Here is a tiny trained network, its code and every weight. The questions are about switching its units off for an input and a class, where a switched-off unit gives its printed mean instead of its output.

import numpy as np


def w(rows, s, z=0):
    codes = np.array(rows[::2]) - 128.0
    scale = np.full(codes.shape[1], s)
    scale[-1] = z or s
    return codes * scale


def f(y):
    return y / 2 * (1 + np.tanh(0.7978845608 * (y + 0.044715 * y**3)))


def log_softmax(a):
    a = a - a.max(-1, keepdims=True)
    return a - np.log(np.exp(a).sum(-1, keepdims=True))


def net(x, mask):
    res = np.array(x, float).reshape(1, 6) / 4 @ E
    y = f(res @ A[0][:, :-1].T + A[0][:, -1])
    res = res + np.where(mask, y, B[0][:, -1]) @ B[0][:, :-1]
    return log_softmax(res[-1] @ U[:, :-1].T + U[:, -1])


A, B = {}, {}
E = w([
[129,127,129],'x0',
[127,127,129],'x1',
[120,179,5],'x2',
[128,129,128],'x3',
[28,191,168],'x4',
[206,237,127],'x5',
],0.013)
A[0] = w([
[236,35,122,254],'n0',
[63,167,123,173],'n1',
[197,217,161,216],'n2',
[204,118,91,68],'n3',
[104,131,93,199],'n4',
[163,143,85,102],'n5',
[3,58,185,178],'n6',
[73,154,54,163],'n7',
[129,186,218,137],'n8',
[58,173,140,219],'n9',
[165,120,75,186],'n10',
[137,85,61,142],'n11',
[189,89,192,164],'n12',
[149,124,71,157],'n13',
[88,70,184,205],'n14',
[117,183,134,104],'n15',
[172,81,132,169],'n16',
],0.016,0.006)
B[0] = w([
[107,87,48,242],'n0',
[78,118,130,182],'n1',
[140,233,2,225],'n2',
[148,160,153,182],'n3',
[144,43,53,160],'n4',
[193,124,150,168],'n5',
[157,81,209,250],'n6',
[118,39,33,193],'n7',
[165,238,124,194],'n8',
[65,132,152,198],'n9',
[175,105,129,183],'n10',
[176,64,147,175],'n11',
[25,164,40,194],'n12',
[200,93,157,174],'n13',
[111,102,156,208],'n14',
[125,130,74,159],'n15',
[78,75,78,172],'n16',
],0.0099,0.02)
U = w([
[91,70,136,191],'0',
[122,152,88,253],'1',
[123,123,236,61],'2',
[113,218,179,93],'3',
[183,63,145,34],'4',
[246,139,142,65],'5',
],0.014,0.0058)

Each question gives the input, the list of numbers given to net, and the class t.
The units are the neurons (one row each of A and B). Each row of codes is followed by its name. A weight is (code - 128) times the scale printed after its matrix; where a second scale follows, it is the last column's (A, B and U).
mask holds one flag per neuron, in row order. A switched-off neuron (its flag False) gives its mean, the last column of its row in B, instead of its output. The means were averaged over made-up inputs and are rounded, as every weight is.
A unit's drop is (log p(t) with every unit on - log p(t) with that unit switched off) / (log p(t) with every unit on - log p(t) with every unit switched off).
The circuit of an input: a set's keep is (log p(t) with only the set's units on - log p(t) with every unit switched off) / (log p(t) with every unit on - log p(t) with every unit switched off). Starting from the 12 units with the biggest drops (on a tie, the unit counted first), units are removed one at a time, each time the one whose removal leaves the highest keep (on an exact tie, the one counted first), for as long as the keep stays at least 0.8.
units of the circuit, in order: the units of the circuit, biggest drop first
k most important neurons: the k neurons with the biggest drops, biggest first
drop when u is switched off: that unit's drop, to one decimal
input [-1,6,-6,-1,1,-5], class 2: units of the circuit, in order -> n6, n7
input [-1,8,0,6,4,-5], class 2: units of the circuit, in order -> n6, n0
input [7,-2,3,3,0,3], class 5: units of the circuit, in order -> n12
input [0,-3,-2,0,2,6], class 3: units of the circuit, in order -> n0, n7
input [-2,-2,-7,5,5,-1], class 2: 2 most important neurons -> n6, n2
input [-7,1,-5,0,2,8], class 3: 2 most important neurons -> n8, n0
input [-7,-4,2,0,-5,-8], class 4: units of the circuit, in order -> n11, n12
input [6,-8,0,7,8,-7], class 2: 2 most important neurons -> n6, n0
input [-7,-2,-1,-7,2,-6], class 2: 2 most important neurons -> n6, n0
input [-2,-3,-7,7,0,4], class 1: 2 most important neurons -> n12, n6
input [-1,3,-5,7,-6,0], class 0: 3 most important neurons -> n2, n8, n16
input [8,5,-3,-4,-5,1], class 1: 2 most important neurons -> n6, n12
input [-4,-5,-8,5,-4,0], class 0: 3 most important neurons -> n2, n14, n16
input [-7,-4,-1,7,-8,2], class 1: units of the circuit, in order -> n12
input [-2,8,-6,-8,1,0], class 2: 3 most important neurons -> n2, n6, n7
input [1,6,2,-2,2,-2], class 0: drop when n2 is switched off -> 0.2
input [6,-7,8,-2,6,0], class 0: drop when n2 is switched off -> 0.3
input [7,3,5,-5,-1,-5], class 4: drop when n12 is switched off -> 0.1
input [2,3,-4,5,-5,2], class 1: drop when n3 is switched off -> 0.0
input [2,-5,2,8,-6,-8], class 4: units of the circuit, in order -> n11
